Here is a tiny trained network, its code and every weight. The questions are about switching its units off for an input and a class, where a switched-off unit gives its printed mean instead of its output.

import numpy as np


def w(rows, s, z=0):
    codes = np.array(rows[::2]) - 128.0
    scale = np.full(codes.shape[1], s)
    scale[-1] = z or s
    return codes * scale


def f(y):
    return np.maximum(y, 0)


def log_softmax(a):
    a = a - a.max(-1, keepdims=True)
    return a - np.log(np.exp(a).sum(-1, keepdims=True))


def net(x, mask):
    res = np.array(x, float).reshape(1, 6) / 4 @ E
    y = f(res @ A[0][:, :-1].T + A[0][:, -1])
    res = res + np.where(mask, y, B[0][:, -1]) @ B[0][:, :-1]
    return log_softmax(res[-1] @ U[:, :-1].T + U[:, -1])


A, B = {}, {}
E = w([
[126,127,127],'x0',
[75,189,75],'x1',
[254,222,93],'x2',
[126,129,126],'x3',
[128,125,128],'x4',
[122,193,223],'x5',
],0.0093)
A[0] = w([
[74,50,96,146],'neuron 1',
[142,144,108,36],'neuron 2',
[185,146,127,16],'neuron 3',
[98,104,159,43],'neuron 4',
[166,145,110,8],'neuron 5',
[81,162,253,89],'neuron 6',
[118,30,39,69],'neuron 7',
[100,167,87,51],'neuron 8',
[181,16,210,73],'neuron 9',
[14,187,80,98],'neuron 10',
[40,91,172,2],'neuron 11',
],0.015,0.008)
B[0] = w([
[230,78,83,254],'neuron 1',
[164,159,153,135],'neuron 2',
[151,215,161,162],'neuron 3',
[190,161,142,154],'neuron 4',
[179,177,135,146],'neuron 5',
[68,146,9,225],'neuron 6',
[23,225,72,231],'neuron 7',
[125,130,213,148],'neuron 8',
[51,113,241,222],'neuron 9',
[67,113,238,223],'neuron 10',
[254,207,155,209],'neuron 11',
],0.024,0.0098)
U = w([
[179,128,173,56],'0',
[64,37,154,252],'1',
[3,120,111,25],'2',
[28,49,255,71],'3',
[75,32,148,240],'4',
],0.0059,0.013)

Each question gives the input, the list of numbers given to net, and the class t.
The units are the neurons (one row each of A and B). Each row of codes is followed by its name. A weight is (code - 128) times the scale printed after its matrix; where a second scale follows, it is the last column's (A, B and U).
mask holds one flag per neuron, in row order. A switched-off neuron (its flag False) gives its mean, the last column of its row in B, instead of its output. The means were averaged over made-up inputs and are rounded, as every weight is.
A unit's drop is (log p(t) with every unit on - log p(t) with that unit switched off) / (log p(t) with every unit on - log p(t) with every unit switched off).
The circuit of an input: a set's keep is (log p(t) with only the set's units on - log p(t) with every unit switched off) / (log p(t) with every unit on - log p(t) with every unit switched off). Starting from all 11 units, units are removed one at a time, each time the one whose removal leaves the highest keep (on an exact tie, the one counted first), for as long as the keep stays at least 0.8.
circuit, biggest first: the units of the circuit, biggest drop first
unit that matters most: the unit with the biggest drop
k most important neurons: the k neurons with the biggest drops, biggest first
drop when u is switched off: that unit's drop, to one decimal
input [-5,-5,4,-3,-4,-5], class 2: unit that matters most	neuron 1
input [4,-3,-1,-4,5,5], class 2: 3 most important neurons	neuron 6; neuron 1; neuron 10
input [-3,8,6,-5,0,-3], class 3: circuit, biggest first	neuron 1; neuron 8; neuron 6
input [-8,-4,-8,4,4,-5], class 0: 2 most important neurons	neuron 11; neuron 1
input [-8,3,-6,4,-2,-5], class 0: 4 most important neurons	neuron 1; neuron 11; neuron 6; neuron 9
input [3,2,-6,6,-2,-7], class 2: 2 most important neurons	neuron 7; neuron 10
input [1,-6,-7,-4,-2,-7], class 0: 2 most important neurons	neuron 1; neuron 11
input [4,-6,-2,0,0,-3], class 3: 2 most important neurons	neuron 9; neuron 6
input [7,-1,-5,-5,-4,-2], class 0: 3 most important neurons	neuron 11; neuron 1; neuron 6
input [-2,-2,-6,3,-4,-2], class 0: 2 most important neurons	neuron 11; neuron 1
input [-7,-8,7,3,0,1], class 3: 3 most important neurons	neuron 9; neuron 1; neuron 11
input [-6,0,-1,-4,2,-6], class 2: 2 most important neurons	neuron 7; neuron 11
input [-7,8,-1,6,-5,-5], class 3: 2 most important neurons	neuron 10; neuron 6
input [6,6,5,-1,6,5], class 3: 2 most important neurons	neuron 1; neuron 11
input [6,0,2,0,-4,6], class 2: circuit, biggest first	neuron 6
input [1,4,-4,-7,6,8], class 2: 2 most important neurons	neuron 6; neuron 1
input [0,-7,-2,7,2,-8], class 2: 2 most important neurons	neuron 7; neuron 10
input [7,0,0,-3,2,6], class 2: 2 most important neurons	neuron 6; neuron 1
input [-7,-7,2,-1,4,7], class 2: drop when neuron 9 is switched off	-0.1
input [-4,6,-1,3,2,0], class 3: drop when neuron 10 is switched off	0.6
input [8,8,2,2,7,6], class 3: unit that matters most	neuron 10
input [2,5,-8,-6,4,5], class 0: drop when neuron 11 is switched off	1.4
input [-8,-6,-3,3,2,-5], class 3: drop when neuron 6 is switched off	1.2
